Below are the code and all the weights of a small trained network. Each question names an input and a target symbol and asks about switching units off, where a switched-off unit gives its printed mean instead of its output.

import numpy as np


def w(rows, s, z=0):
    codes = np.array(rows[::2]) - 128.0
    scale = np.full(codes.shape[1], s)
    scale[-1] = z or s
    return codes * scale


def norm(h):
    return h / np.sqrt((h * h).mean(-1, keepdims=True) + 1e-5)


def f(y):
    return y / 2 * (1 + np.tanh(0.7978845608 * (y + 0.044715 * y**3)))


def softmax(a):
    e = np.exp(a - a.max(-1, keepdims=True))
    return e / e.sum(-1, keepdims=True)


def log_softmax(a):
    a = a - a.max(-1, keepdims=True)
    return a - np.log(np.exp(a).sum(-1, keepdims=True))


def net(x, mask):
    ids = ['αβζθλμψω'.index(c) for c in x.split()]
    T = len(ids)
    res = E[ids] + P[:T]
    u = 0
    for l in range(3):
        r = norm(res)
        for j in range(2):
            rows = slice(4 * j, 4 * j + 4)
            q, k, v = (r @ M[l][rows].T for M in (Q, K, V))
            z = softmax(np.where(np.tri(T) > 0, q @ k.T / 4**0.5, -1e9)) @ v
            o = O[l][rows]
            res = res + np.where(mask[u + j], z, o[:, -1]) @ o[:, :-1]
        u += 2
        y = f(norm(res) @ A[l][:, :-1].T + A[l][:, -1])
        res = res + np.where(mask[u : u + 8], y, B[l][:, -1]) @ B[l][:, :-1]
        u += 8
    return log_softmax(norm(res)[-1] @ U[:, :-1].T + U[:, -1])


Q, K, V, O, A, B = {}, {}, {}, {}, {}, {}
E = w([
[105,208,130,76,90],'α',
[69,167,168,106,159],'β',
[90,146,109,208,97],'ζ',
[167,125,40,150,63],'θ',
[137,169,104,151,141],'λ',
[65,137,130,122,76],'μ',
[124,77,70,176,88],'ψ',
[137,2,149,7,154],'ω',
],0.0044)
P = w([
[64,141,100,110,173],'0',
[173,255,91,52,110],'1',
[146,130,164,153,85],'2',
[115,53,63,204,110],'3',
[164,249,96,62,112],'4',
[148,133,171,150,88],'5',
],0.0071)
Q[0] = w([
[124,124,156,134,91],'0.h0',
[154,149,186,156,46],'0.h0',
[155,174,238,134,53],'0.h0',
[101,64,127,236,91],'0.h0',
[142,46,122,254,80],'0.h1',
[162,156,146,71,171],'0.h1',
[2,108,190,153,27],'0.h1',
[160,142,112,144,201],'0.h1',
],0.0078)
K[0] = w([
[141,112,136,96,138],'0.h0',
[173,61,114,31,154],'0.h0',
[140,65,99,16,193],'0.h0',
[168,67,253,105,97],'0.h0',
[208,89,224,203,98],'0.h1',
[124,146,43,57,193],'0.h1',
[144,186,210,127,28],'0.h1',
[137,115,88,156,183],'0.h1',
],0.0082)
V[0] = w([
[164,97,89,81,147],'0.h0',
[130,156,102,151,145],'0.h0',
[129,132,129,132,130],'0.h0',
[98,205,98,192,125],'0.h0',
[112,1,186,93,114],'0.h1',
[145,138,91,148,117],'0.h1',
[154,203,232,191,141],'0.h1',
[108,84,155,98,122],'0.h1',
],0.0043)
O[0] = w([
[116,127,186,80,85,179],'0.h0',
[93,163,104,131,119,142],'0.h0',
[128,132,128,133,126,118],'0.h0',
[92,206,50,162,153,194],'0.h0',
[1,154,207,196,124,52],'0.h1',
[163,139,96,156,118,134],'0.h1',
[229,125,168,164,252,2],'0.h1',
[73,131,156,123,124,143],'0.h1',
],0.0036,0.00092)
A[0] = w([
[188,138,114,168,43,172],'0.n0',
[113,103,111,95,112,92],'0.n1',
[137,61,107,50,106,114],'0.n2',
[138,102,254,88,215,39],'0.n3',
[131,56,98,199,74,102],'0.n4',
[150,153,121,69,82,171],'0.n5',
[76,95,224,148,101,95],'0.n6',
[179,40,228,112,84,4],'0.n7',
],0.0076,0.0037)
B[0] = w([
[112,123,192,92,151,248],'0.n0',
[137,148,136,156,127,133],'0.n1',
[109,224,117,186,105,172],'0.n2',
[148,137,87,3,197,150],'0.n3',
[148,50,122,90,112,201],'0.n4',
[191,184,140,154,123,252],'0.n5',
[57,125,169,70,79,184],'0.n6',
[177,94,239,91,127,201],'0.n7',
],0.0067,0.0035)
Q[1] = w([
[107,250,99,144,127],'1.h0',
[120,180,107,95,126],'1.h0',
[116,58,154,152,125],'1.h0',
[136,57,154,104,137],'1.h0',
[162,115,147,98,87],'1.h1',
[115,156,55,130,93],'1.h1',
[86,65,100,133,164],'1.h1',
[64,88,99,143,142],'1.h1',
],0.013)
K[1] = w([
[104,184,2,202,91],'1.h0',
[130,167,38,129,70],'1.h0',
[161,74,238,139,194],'1.h0',
[156,88,249,45,149],'1.h0',
[95,180,151,45,73],'1.h1',
[9,67,139,166,183],'1.h1',
[178,110,233,198,115],'1.h1',
[165,78,213,169,95],'1.h1',
],0.0075)
V[1] = w([
[214,173,206,160,53],'1.h0',
[81,168,145,125,64],'1.h0',
[183,242,125,93,49],'1.h0',
[136,230,101,9,133],'1.h0',
[184,253,74,127,188],'1.h1',
[198,140,90,87,125],'1.h1',
[203,118,81,58,34],'1.h1',
[59,160,154,43,45],'1.h1',
],0.0048)
O[1] = w([
[46,177,92,61,181,133],'1.h0',
[106,139,148,161,168,198],'1.h0',
[43,66,148,121,178,197],'1.h0',
[96,9,184,121,194,218],'1.h0',
[99,1,76,76,123,225],'1.h1',
[92,96,105,100,63,137],'1.h1',
[49,114,115,158,14,167],'1.h1',
[55,131,140,197,196,254],'1.h1',
],0.0051,0.0035)
A[1] = w([
[96,173,129,234,48,7],'1.n0',
[92,100,48,64,163,89],'1.n1',
[163,106,160,33,140,60],'1.n2',
[75,154,81,87,3,10],'1.n3',
[79,36,114,117,137,134],'1.n4',
[82,147,155,242,187,2],'1.n5',
[146,118,11,171,99,80],'1.n6',
[60,170,103,89,110,236],'1.n7',
],0.0075,0.0036)
B[1] = w([
[113,122,100,1,104,139],'1.n0',
[111,141,64,109,120,165],'1.n1',
[130,174,146,90,36,170],'1.n2',
[82,129,59,159,111,157],'1.n3',
[176,129,70,172,150,254],'1.n4',
[170,104,110,143,13,164],'1.n5',
[61,211,182,96,81,168],'1.n6',
[111,61,85,194,160,242],'1.n7',
],0.0073,0.0039)
Q[2] = w([
[233,118,241,63,84],'2.h0',
[86,216,113,168,60],'2.h0',
[139,145,118,170,224],'2.h0',
[120,140,200,123,254],'2.h0',
[136,54,127,125,63],'2.h1',
[87,7,189,174,121],'2.h1',
[144,98,110,90,44],'2.h1',
[68,44,118,185,164],'2.h1',
],0.0086)
K[2] = w([
[209,136,178,72,121],'2.h0',
[114,174,115,174,3],'2.h0',
[110,175,106,145,177],'2.h0',
[105,182,173,118,188],'2.h0',
[115,83,124,81,90],'2.h1',
[152,51,169,92,119],'2.h1',
[87,122,104,73,74],'2.h1',
[144,46,154,149,126],'2.h1',
],0.011)
V[2] = w([
[168,160,53,229,135],'2.h0',
[189,57,198,123,193],'2.h0',
[10,105,19,93,46],'2.h0',
[55,186,101,107,90],'2.h0',
[152,52,173,97,113],'2.h1',
[4,122,104,142,150],'2.h1',
[178,204,103,85,148],'2.h1',
[180,181,159,166,134],'2.h1',
],0.004)
O[2] = w([
[199,129,155,207,136,136],'2.h0',
[88,65,58,120,41,82],'2.h0',
[151,254,188,120,158,251],'2.h0',
[147,177,165,114,203,161],'2.h0',
[96,191,144,66,72,134],'2.h1',
[152,96,90,166,39,199],'2.h1',
[117,108,164,160,211,70],'2.h1',
[106,82,121,109,206,77],'2.h1',
],0.0044,0.0027)
A[2] = w([
[113,18,145,137,113,120],'2.n0',
[150,52,254,98,117,109],'2.n1',
[127,72,43,165,128,2],'2.n2',
[49,145,194,137,70,116],'2.n3',
[227,139,166,28,113,162],'2.n4',
[178,113,73,204,167,159],'2.n5',
[104,190,162,43,68,101],'2.n6',
[156,119,50,77,80,21],'2.n7',
],0.0082,0.0043)
B[2] = w([
[129,156,158,178,186,204],'2.n0',
[119,254,128,72,121,194],'2.n1',
[132,188,160,72,137,158],'2.n2',
[133,74,133,162,151,213],'2.n3',
[63,107,129,178,102,210],'2.n4',
[134,108,172,89,95,253],'2.n5',
[91,94,206,42,144,206],'2.n6',
[194,158,156,130,147,127],'2.n7',
],0.0098,0.0042)
U = w([
[98,60,39,78,211,169],'α',
[30,64,148,246,175,58],'β',
[179,81,143,183,2,157],'ζ',
[46,189,25,154,76,121],'θ',
[218,159,75,40,107,203],'λ',
[224,43,222,121,209,5],'μ',
[52,120,207,42,81,225],'ψ',
[147,250,186,175,185,102],'ω',
],0.0093,0.0019)

Each question gives the input, a string of symbols that net reads in full, and the target symbol t.
The units are the heads (4 rows each of Q, K, V and O) and the neurons (one row each of A and B). Each row of codes is followed by its name. A weight is (code - 128) times the scale printed after its matrix; where a second scale follows, it is the last column's (O, A, B and U).
mask holds one flag per unit, layer by layer, with each layer's heads first. A switched-off unit (its flag False) gives its mean, the last column of its rows in O or B, instead of its output. The means were averaged over made-up inputs and are rounded, as every weight is.
A unit's drop is (log p(t) with every unit on - log p(t) with that unit switched off) / (log p(t) with every unit on - log p(t) with every unit switched off).
The circuit of an input: a set's keep is (log p(t) with only the set's units on - log p(t) with every unit switched off) / (log p(t) with every unit on - log p(t) with every unit switched off). Starting from the 12 units with the biggest drops (on a tie, the unit counted first), units are removed one at a time, each time the one whose removal leaves the highest keep (on an exact tie, the one counted first), for as long as the keep stays at least 0.8.
circuit, biggest first: the units of the circuit, biggest drop first
most important unit: the unit with the biggest drop
top k neurons: the k neurons with the biggest drops, biggest first
k most important neurons of layer l: the k neurons of layer l with the biggest drops, biggest first
heads that matter: for each layer, one digit per head in row order, 1 if its drop is at least 0.15 and else 0, layers parted by /
input α λ ω ω λ, target λ: most important unit -> 1.h1
input ζ ψ ψ μ, target ψ: circuit, biggest first -> (1.h1 1.n0)
input ω μ μ β, target ζ: circuit, biggest first -> (1.h1 1.n5)
input ω β λ θ ω, target β: heads that matter -> 01 / 10 / 00
input μ ω ψ ω, target ψ: circuit, biggest first -> (1.h1 1.n0 0.n2)
input μ ψ β, target α: heads that matter -> 01 / 00 / 00
input ψ μ μ β, target ζ: heads that matter -> 00 / 00 / 00
input ω ζ μ ω, target ζ: top 2 neurons -> (0.n2 1.n5)
input μ μ θ β, target θ: top 2 neurons -> (0.n0 0.n4)
input μ λ α μ β ψ, target ζ: top 2 neurons -> (0.n4 1.n4)
input ζ β α λ, target α: heads that matter -> 00 / 10 / 00
input ω θ β ψ θ, target β: heads that matter -> 01 / 11 / 00
input λ ζ θ, target λ: heads that matter -> 00 / 10 / 00
input μ μ ψ μ μ α, target ω: top 3 neurons -> (2.n1 2.n0 0.n5)
input μ β λ ζ α λ, target μ: heads that matter -> 10 / 01 / 00
input ω μ θ ω, target θ: most important unit -> 1.h0
input θ ψ μ θ, target ζ: heads that matter -> 00 / 01 / 00
input μ ω μ α μ, target μ: heads that matter -> 00 / 01 / 11
input μ μ ω μ β, target μ: heads that matter -> 00 / 00 / 11
input ψ ω α λ β, target ω: most important unit -> 1.h0
input ω μ λ ψ, target λ: 2 most important neurons of layer 0 -> (0.n4 0.n7)
input ω β ζ μ, target ω: heads that matter -> 11 / 11 / 10
input μ ω ψ ψ, target ψ: top 3 neurons -> (1.n6 1.n0 2.n6)
input ψ ω λ ψ μ, target ω: heads that matter -> 01 / 00 / 01
input ω ω λ ω, target λ: heads that matter -> 01 / 10 / 00
input μ α ω ω μ, target μ: heads that matter -> 00 / 00 / 11
input μ λ μ ζ ζ, target μ: most important unit -> 2.h1
input λ μ ζ, target θ: top 2 neurons -> (1.n3 0.n0)
